Below is a small trained network, with its code and all its weights. Each question gives an input and a target symbol and asks what happens when units are switched off, that is, made to give their printed mean instead of their output.

import numpy as np


def w(rows, s, z=0):
    codes = np.array(rows[::2]) - 128.0
    scale = np.full(codes.shape[1], s)
    scale[-1] = z or s
    return codes * scale


def f(y):
    return np.maximum(y, 0)


def softmax(a):
    e = np.exp(a - a.max(-1, keepdims=True))
    return e / e.sum(-1, keepdims=True)


def log_softmax(a):
    a = a - a.max(-1, keepdims=True)
    return a - np.log(np.exp(a).sum(-1, keepdims=True))


def net(x, mask):
    ids = ['ΓΠΨαβδημσω'.index(c) for c in x.split()]
    T = len(ids)
    res = E[ids] + P[:T]
    u = 0
    for l in range(3):
        r = res
        for j in range(3):
            rows = slice(2 * j, 2 * j + 2)
            q, k, v = (r @ M[l][rows].T for M in (Q, K, V))
            z = softmax(np.where(np.tri(T) > 0, q @ k.T / 2**0.5, -1e9)) @ v
            o = O[l][rows]
            res = res + np.where(mask[u + j], z, o[:, -1]) @ o[:, :-1]
        u += 3
        y = f(res @ A[l][:, :-1].T + A[l][:, -1])
        res = res + np.where(mask[u : u + 8], y, B[l][:, -1]) @ B[l][:, :-1]
        u += 8
    return log_softmax(res[-1] @ U[:, :-1].T + U[:, -1])


Q, K, V, O, A, B = {}, {}, {}, {}, {}, {}
E = w([
[110,255,124],'Γ',
[72,112,93],'Π',
[123,110,161],'Ψ',
[93,111,155],'α',
[194,107,105],'β',
[146,116,149],'δ',
[159,149,177],'η',
[120,100,117],'μ',
[140,111,95],'σ',
[111,90,78],'ω',
],0.018)
P = w([
[122,147,72],'0',
[121,122,252],'1',
[132,119,228],'2',
[132,116,222],'3',
[134,112,214],'4',
[134,111,210],'5',
[146,111,201],'6',
[143,107,197],'7',
[153,107,191],'8',
[150,105,191],'9',
[155,104,189],'10',
[159,103,183],'11',
[162,102,187],'12',
[155,99,188],'13',
],0.012)
Q[0] = w([
[68,165,120],'0.h1',
[58,172,217],'0.h1',
[186,11,135],'0.h2',
[85,197,174],'0.h2',
[116,148,126],'0.h3',
[155,118,116],'0.h3',
],0.012)
K[0] = w([
[95,94,109],'0.h1',
[67,178,46],'0.h1',
[106,249,124],'0.h2',
[101,82,97],'0.h2',
[123,145,129],'0.h3',
[136,81,103],'0.h3',
],0.014)
V[0] = w([
[116,154,253],'0.h1',
[128,124,129],'0.h1',
[175,42,155],'0.h2',
[146,103,88],'0.h2',
[137,139,127],'0.h3',
[125,125,129],'0.h3',
],0.0081)
O[0] = w([
[8,132,237,255],'0.h1',
[126,132,124,130],'0.h1',
[196,254,223,161],'0.h2',
[201,129,65,28],'0.h2',
[149,127,115,116],'0.h3',
[123,130,132,133],'0.h3',
],0.0053,0.0028)
A[0] = w([
[84,174,55,96],'0.n1',
[113,167,75,254],'0.n2',
[109,27,170,28],'0.n3',
[123,191,2,107],'0.n4',
[94,187,198,77],'0.n5',
[206,103,218,114],'0.n6',
[22,174,185,82],'0.n7',
[40,89,41,168],'0.n8',
],0.0078,0.0064)
B[0] = w([
[196,108,248,131],'0.n1',
[165,163,238,166],'0.n2',
[114,132,34,166],'0.n3',
[241,79,180,136],'0.n4',
[211,109,46,205],'0.n5',
[11,40,101,254],'0.n6',
[229,107,84,220],'0.n7',
[153,2,199,161],'0.n8',
],0.0062)
Q[1] = w([
[109,100,81],'1.h1',
[72,69,125],'1.h1',
[171,205,15],'1.h2',
[104,107,6],'1.h2',
[63,91,126],'1.h3',
[152,167,111],'1.h3',
],0.012)
K[1] = w([
[117,126,199],'1.h1',
[76,164,160],'1.h1',
[6,151,135],'1.h2',
[65,82,106],'1.h2',
[147,179,138],'1.h3',
[113,106,78],'1.h3',
],0.013)
V[1] = w([
[74,134,117],'1.h1',
[61,176,171],'1.h1',
[100,64,121],'1.h2',
[2,165,145],'1.h2',
[120,80,101],'1.h3',
[155,253,121],'1.h3',
],0.0093)
O[1] = w([
[171,137,104,115],'1.h1',
[238,111,94,128],'1.h1',
[67,60,114,117],'1.h2',
[182,37,228,11],'1.h2',
[76,153,145,124],'1.h3',
[255,119,87,83],'1.h3',
],0.0078,0.012)
A[1] = w([
[221,183,51,48],'1.n1',
[109,198,145,238],'1.n2',
[209,179,182,91],'1.n3',
[46,138,216,2],'1.n4',
[54,70,228,201],'1.n5',
[115,120,254,238],'1.n6',
[207,170,31,214],'1.n7',
[42,92,39,11],'1.n8',
],0.0073,0.0066)
B[1] = w([
[211,89,192,143],'1.n1',
[106,174,174,220],'1.n2',
[90,103,254,140],'1.n3',
[127,107,26,171],'1.n4',
[171,82,193,253],'1.n5',
[157,160,241,233],'1.n6',
[188,173,35,182],'1.n7',
[126,78,16,173],'1.n8',
],0.0074,0.011)
Q[2] = w([
[91,104,143],'2.h1',
[249,99,126],'2.h1',
[80,133,73],'2.h2',
[170,69,164],'2.h2',
[130,122,115],'2.h3',
[75,99,37],'2.h3',
],0.017)
K[2] = w([
[176,152,160],'2.h1',
[127,171,10],'2.h1',
[190,88,180],'2.h2',
[106,158,22],'2.h2',
[138,116,126],'2.h3',
[250,190,61],'2.h3',
],0.014)
V[2] = w([
[139,188,163],'2.h1',
[85,35,207],'2.h1',
[3,139,65],'2.h2',
[234,246,63],'2.h2',
[132,119,80],'2.h3',
[201,195,63],'2.h3',
],0.0072)
O[2] = w([
[118,96,189,155],'2.h1',
[203,157,166,227],'2.h1',
[117,220,84,44],'2.h2',
[2,96,225,129],'2.h2',
[119,131,179,57],'2.h3',
[106,68,216,1],'2.h3',
],0.0078,0.0076)
A[2] = w([
[182,244,100,90],'2.n1',
[79,161,75,24],'2.n2',
[71,220,166,8],'2.n3',
[145,102,133,226],'2.n4',
[113,24,152,79],'2.n5',
[191,129,2,180],'2.n6',
[141,61,14,61],'2.n7',
[219,137,140,110],'2.n8',
],0.0093,0.017)
B[2] = w([
[94,26,155,215],'2.n1',
[218,180,98,158],'2.n2',
[236,77,14,175],'2.n3',
[65,225,85,219],'2.n4',
[254,125,135,175],'2.n5',
[103,30,162,249],'2.n6',
[232,183,204,147],'2.n7',
[145,177,66,218],'2.n8',
],0.0083,0.019)
U = w([
[127,106,134,128],'Γ',
[139,30,134,3],'Π',
[159,246,143,153],'Ψ',
[235,125,115,66],'α',
[69,53,160,96],'β',
[49,201,177,171],'δ',
[150,88,209,127],'η',
[58,132,108,254],'μ',
[95,201,86,159],'σ',
[115,91,66,90],'ω',
],0.012,0.013)

Each question gives the input, a string of symbols that net reads in full, and the target symbol t.
The units are the heads (2 rows each of Q, K, V and O) and the neurons (one row each of A and B). Each row of codes is followed by its name. A weight is (code - 128) times the scale printed after its matrix; where a second scale follows, it is the last column's (O, A, B and U).
mask holds one flag per unit, layer by layer, with each layer's heads first. A switched-off unit (its flag False) gives its mean, the last column of its rows in O or B, instead of its output. The means were averaged over made-up inputs and are rounded, as every weight is.
A unit's drop is (log p(t) with every unit on - log p(t) with that unit switched off) / (log p(t) with every unit on - log p(t) with every unit switched off).
top k neurons: the k neurons with the biggest drops, biggest first
k most important neurons of layer l: the k neurons of layer l with the biggest drops, biggest first
heads that matter: for each layer, one digit per head in row order, 1 if its drop is at least 0.15 and else 0, layers parted by /
input ω η α Π η α η Π α, target ω: top 3 neurons	[0.n8, 0.n4, 2.n1]
input Ψ ω α α β η σ η β Ψ Π Ψ η, target Ψ: heads that matter	100 / 010 / 000
input β μ δ α ω η Γ α Π α α, target μ: heads that matter	100 / 111 / 101
input μ α σ ω σ η α η ω, target μ: top 2 neurons	[0.n8, 0.n4]
input η α η μ ω, target η: heads that matter	000 / 011 / 010
input η η ω β μ α δ, target η: heads that matter	000 / 011 / 010
input δ Π α Π ω β α η α α β α η β, target δ: heads that matter	100 / 000 / 000
input μ μ α ω, target μ: top 2 neurons	[0.n6, 0.n8]
input Π α μ β Π η ω Ψ σ ω α α α β, target Π: top 3 neurons	[2.n6, 0.n8, 2.n1]
input Π α μ α α ω β α η α, target Π: top 2 neurons	[0.n8, 2.n6]
input δ Ψ α α, target δ: 4 most important neurons of layer 0	[0.n6, 0.n7, 0.n5, 0.n2]
input Γ α η η, target δ: 3 most important neurons of layer 0	[0.n4, 0.n6, 0.n2]
input η α δ α α ω α α Π, target η: top neuron	[1.n5]
input α η Ψ μ, target α: heads that matter	000 / 010 / 111
input η α α α η α α Π η η η α μ, target η: top 4 neurons	[1.n5, 0.n6, 1.n7, 2.n5]
input α ω α Π β Γ η Π ω ω α β, target η: most important neuron of layer 1	[1.n5]
input Π η β η δ Π α α η ω μ, target Π: top 4 neurons	[2.n6, 0.n8, 2.n1, 0.n6]
input Ψ μ α σ, target Ψ: heads that matter	000 / 010 / 000
input Π η α, target Π: top 2 neurons	[2.n6, 0.n8]
input η η Ψ Γ Γ α α ω, target η: top neuron	[0.n5]
input σ η μ Ψ η η α ω α α α η, target σ: top 2 neurons	[0.n4, 0.n8]
input Π α η σ, target Π: heads that matter	010 / 101 / 010
input β β η β η, target β: top 4 neurons	[0.n2, 0.n6, 1.n1, 0.n4]
input η ω ω Ψ α α η ω η Ψ, target η: heads that matter	000 / 011 / 010
input α δ α β μ α Ψ α β α η Π, target α: top 3 neurons	[0.n8, 0.n6, 2.n8]
input α η ω ω η Γ η, target δ: top 4 neurons	[0.n5, 1.n5, 0.n7, 0.n6]
input α ω α Ψ, target α: heads that matter	010 / 010 / 111
input α α α Π ω α, target α: top 3 neurons	[0.n8, 1.n5, 2.n8]
input μ η α, target μ: heads that matter	100 / 110 / 010
